Here is a tiny trained network, its code and every weight. The questions are about switching its units off for an input and a target symbol, where a switched-off unit gives its printed mean instead of its output.

import numpy as np


def w(rows, s, z=0):
    codes = np.array(rows[::2]) - 128.0
    scale = np.full(codes.shape[1], s)
    scale[-1] = z or s
    return codes * scale


def f(y):
    return y / 2 * (1 + np.tanh(0.7978845608 * (y + 0.044715 * y**3)))


def softmax(a):
    e = np.exp(a - a.max(-1, keepdims=True))
    return e / e.sum(-1, keepdims=True)


def log_softmax(a):
    a = a - a.max(-1, keepdims=True)
    return a - np.log(np.exp(a).sum(-1, keepdims=True))


def net(x, mask):
    ids = ['αβγελμξτφω'.index(c) for c in x.split()]
    T = len(ids)
    res = E[ids] + P[:T]
    r = res
    for j in range(2):
        rows = slice(4 * j, 4 * j + 4)
        q, k, v = (r @ M[0][rows].T for M in (Q, K, V))
        z = softmax(np.where(np.tri(T) > 0, q @ k.T / 4**0.5, -1e9)) @ v
        o = O[0][rows]
        res = res + np.where(mask[j], z, o[:, -1]) @ o[:, :-1]
    y = f(res @ A[0][:, :-1].T + A[0][:, -1])
    res = res + np.where(mask[2:10], y, B[0][:, -1]) @ B[0][:, :-1]
    return log_softmax(res[-1] @ U[:, :-1].T + U[:, -1])


Q, K, V, O, A, B = {}, {}, {}, {}, {}, {}
E = w([
[200,35,180,163,79,119,219,160,97],'α',
[197,179,139,126,113,119,87,241,86],'β',
[130,190,159,105,159,238,115,134,68],'γ',
[152,127,181,61,116,134,84,48,177],'ε',
[89,116,137,102,215,163,58,161,161],'λ',
[79,234,118,92,135,80,153,89,72],'μ',
[252,150,145,166,215,197,113,151,119],'ξ',
[37,97,157,131,74,176,140,149,145],'τ',
[164,159,103,170,223,82,151,120,130],'φ',
[131,158,136,181,67,156,121,136,189],'ω',
],0.015)
P = w([
[158,170,108,138,71,107,135,115,130],'0',
[133,130,57,81,140,126,169,145,175],'1',
[127,178,174,115,144,110,185,179,176],'2',
[105,146,123,77,171,130,192,175,197],'3',
[143,90,25,132,89,139,108,90,86],'4',
[58,127,179,192,176,135,119,93,114],'5',
[98,93,106,195,117,131,64,60,59],'6',
[137,115,18,54,111,150,143,151,163],'7',
[140,144,212,150,105,102,44,139,142],'8',
[143,133,107,51,128,131,117,176,189],'9',
[118,82,15,103,103,134,136,107,77],'10',
[78,127,248,78,179,88,181,142,156],'11',
],0.014)
Q[0] = w([
[110,120,194,197,126,126,77,136,89],'H0',
[163,161,140,69,113,134,160,204,170],'H0',
[154,116,68,146,115,125,87,113,91],'H0',
[134,184,253,134,167,107,146,137,163],'H0',
[123,129,132,144,172,113,138,148,127],'H1',
[151,185,186,67,123,114,162,183,213],'H1',
[97,119,174,102,155,130,203,141,142],'H1',
[155,112,24,67,110,152,163,141,142],'H1',
],0.016)
K[0] = w([
[97,170,177,135,171,120,166,129,159],'H0',
[112,115,118,171,126,98,43,80,77],'H0',
[109,115,66,84,128,152,162,124,153],'H0',
[105,127,228,179,132,107,109,131,112],'H0',
[120,153,189,123,92,130,129,92,136],'H1',
[109,113,173,216,129,113,48,85,63],'H1',
[147,139,181,153,101,79,72,133,120],'H1',
[154,89,1,94,80,145,97,103,112],'H1',
],0.015)
V[0] = w([
[121,103,191,32,209,183,146,136,88],'H0',
[199,77,125,151,159,142,48,78,177],'H0',
[234,143,71,96,147,10,184,76,38],'H0',
[183,95,254,106,85,127,165,188,100],'H0',
[190,135,120,223,171,135,124,97,185],'H1',
[56,45,145,91,150,42,218,99,232],'H1',
[73,22,28,201,195,169,207,160,98],'H1',
[64,155,193,134,88,252,222,15,91],'H1',
],0.0062)
O[0] = w([
[105,60,68,135,129,24,156,151,220,106],'H0',
[85,133,117,235,131,121,130,143,125,136],'H0',
[122,156,205,206,89,43,21,103,123,85],'H0',
[192,86,2,111,84,125,65,190,63,129],'H0',
[34,181,149,181,164,102,118,118,70,151],'H1',
[130,245,195,73,134,148,167,194,210,55],'H1',
[115,117,194,107,192,106,172,198,103,4],'H1',
[150,127,83,83,88,116,233,93,102,163],'H1',
],0.0073,0.0036)
A[0] = w([
[179,71,122,152,129,211,84,133,142,156],'N0',
[62,130,92,181,120,111,169,190,128,230],'N1',
[170,80,173,161,110,104,181,112,106,254],'N2',
[50,147,106,71,56,76,124,124,127,128],'N3',
[85,161,20,79,94,61,164,104,62,102],'N4',
[96,191,100,87,178,152,68,174,128,154],'N5',
[93,92,126,207,132,109,52,105,125,159],'N6',
[2,84,147,116,18,147,112,148,97,132],'N7',
],0.0076,0.0058)
B[0] = w([
[98,120,171,138,167,230,114,167,205,240],'N0',
[100,196,20,78,83,144,168,176,139,244],'N1',
[43,112,74,190,97,123,65,89,196,244],'N2',
[153,113,196,102,156,101,142,225,203,192],'N3',
[113,151,251,254,97,134,126,162,145,227],'N4',
[130,223,112,143,53,132,149,116,158,232],'N5',
[176,177,145,114,171,106,235,157,173,252],'N6',
[239,139,134,76,169,150,208,108,116,220],'N7',
],0.0071,0.0041)
U = w([
[57,48,148,188,90,116,137,136,111,149],'α',
[47,158,146,158,118,203,128,73,18,99],'β',
[55,173,233,181,133,92,157,140,129,24],'γ',
[133,192,108,184,81,139,137,103,184,199],'ε',
[196,116,170,203,199,155,108,152,154,2],'λ',
[143,138,118,120,88,81,61,222,73,117],'μ',
[2,131,130,123,162,122,92,168,176,216],'ξ',
[134,108,177,101,125,121,206,143,129,125],'τ',
[152,166,64,174,197,43,184,65,72,84],'φ',
[139,118,191,92,130,78,100,28,150,135],'ω',
],0.0064,0.0056)

Each question gives the input, a string of symbols that net reads in full, and the target symbol t.
The units are the heads (4 rows each of Q, K, V and O) and the neurons (one row each of A and B). Each row of codes is followed by its name. A weight is (code - 128) times the scale printed after its matrix; where a second scale follows, it is the last column's (O, A, B and U).
mask holds one flag per unit, heads first, then neurons. A switched-off unit (its flag False) gives its mean, the last column of its rows in O or B, instead of its output. The means were averaged over made-up inputs and are rounded, as every weight is.
A unit's drop is (log p(t) with every unit on - log p(t) with that unit switched off) / (log p(t) with every unit on - log p(t) with every unit switched off).
The circuit of an input: a set's keep is (log p(t) with only the set's units on - log p(t) with every unit switched off) / (log p(t) with every unit on - log p(t) with every unit switched off). Starting from all 10 units, units are removed one at a time, each time the one whose removal leaves the highest keep (on an exact tie, the one counted first), for as long as the keep stays at least 0.8.
units of the circuit, in order: the units of the circuit, biggest drop first
most important unit: the unit with the biggest drop
top k neurons: the k neurons with the biggest drops, biggest first
heads that matter: for each layer, one digit per head in row order, 1 if its drop is at least 0.15 and else 0, layers parted by /
input φ β λ ω, target γ: units of the circuit, in order : [H0 H1]
input τ τ λ β ε λ φ ξ ε ε ω φ, target ε: units of the circuit, in order : [H1]
input α λ α ε ε, target ξ: units of the circuit, in order : [H1 H0]
input γ ε ε φ ξ λ μ, target γ: units of the circuit, in order : [H0 H1]
input φ τ β φ β φ λ, target γ: units of the circuit, in order : [H1 H0 N6]
input τ ω ε γ β α μ γ α γ ω, target α: units of the circuit, in order : [H1 N4]
input τ α β α μ λ ξ μ γ μ ω μ, target α: units of the circuit, in order : [H1 N4 H0]
input ω ξ γ α φ β φ ξ ε ξ γ, target φ: units of the circuit, in order : [H0 H1 N6 N7]
input α μ τ ε ξ μ ω ω, target φ: heads that matter : 11
input ε ω φ ω μ τ ξ ω γ γ ε α, target α: units of the circuit, in order : [H1 N2]
input τ ω γ μ μ ε γ β φ ω, target α: heads that matter : 01
input μ β β μ ω ε ω γ ε ε ε, target α: heads that matter : 01
input ω ω τ β τ λ τ ε β, target ξ: heads that matter : 10
input ω λ ω ε λ α τ ω τ λ, target τ: heads that matter : 11
input α ξ ω β ε φ α β ε ε γ, target λ: top 2 neurons : [N0 N6]
input ξ α α α φ ξ β μ, target γ: heads that matter : 10
input γ ω β α μ λ γ ε, target ω: heads that matter : 10
input ω ξ γ μ φ τ, target τ: most important unit : N7
input φ γ λ λ λ ε ε, target ξ: heads that matter : 11
input ω ξ τ, target β: most important unit : H0
input ε γ ξ α α, target α: heads that matter : 01
input ε λ ξ μ α φ, target φ: top 2 neurons : [N6 N0]
input τ ω ω ω λ ω μ τ β μ ω τ, target λ: top 2 neurons : [N7 N0]
input ξ α γ γ ε φ β τ λ λ, target λ: top 2 neurons : [N6 N0]
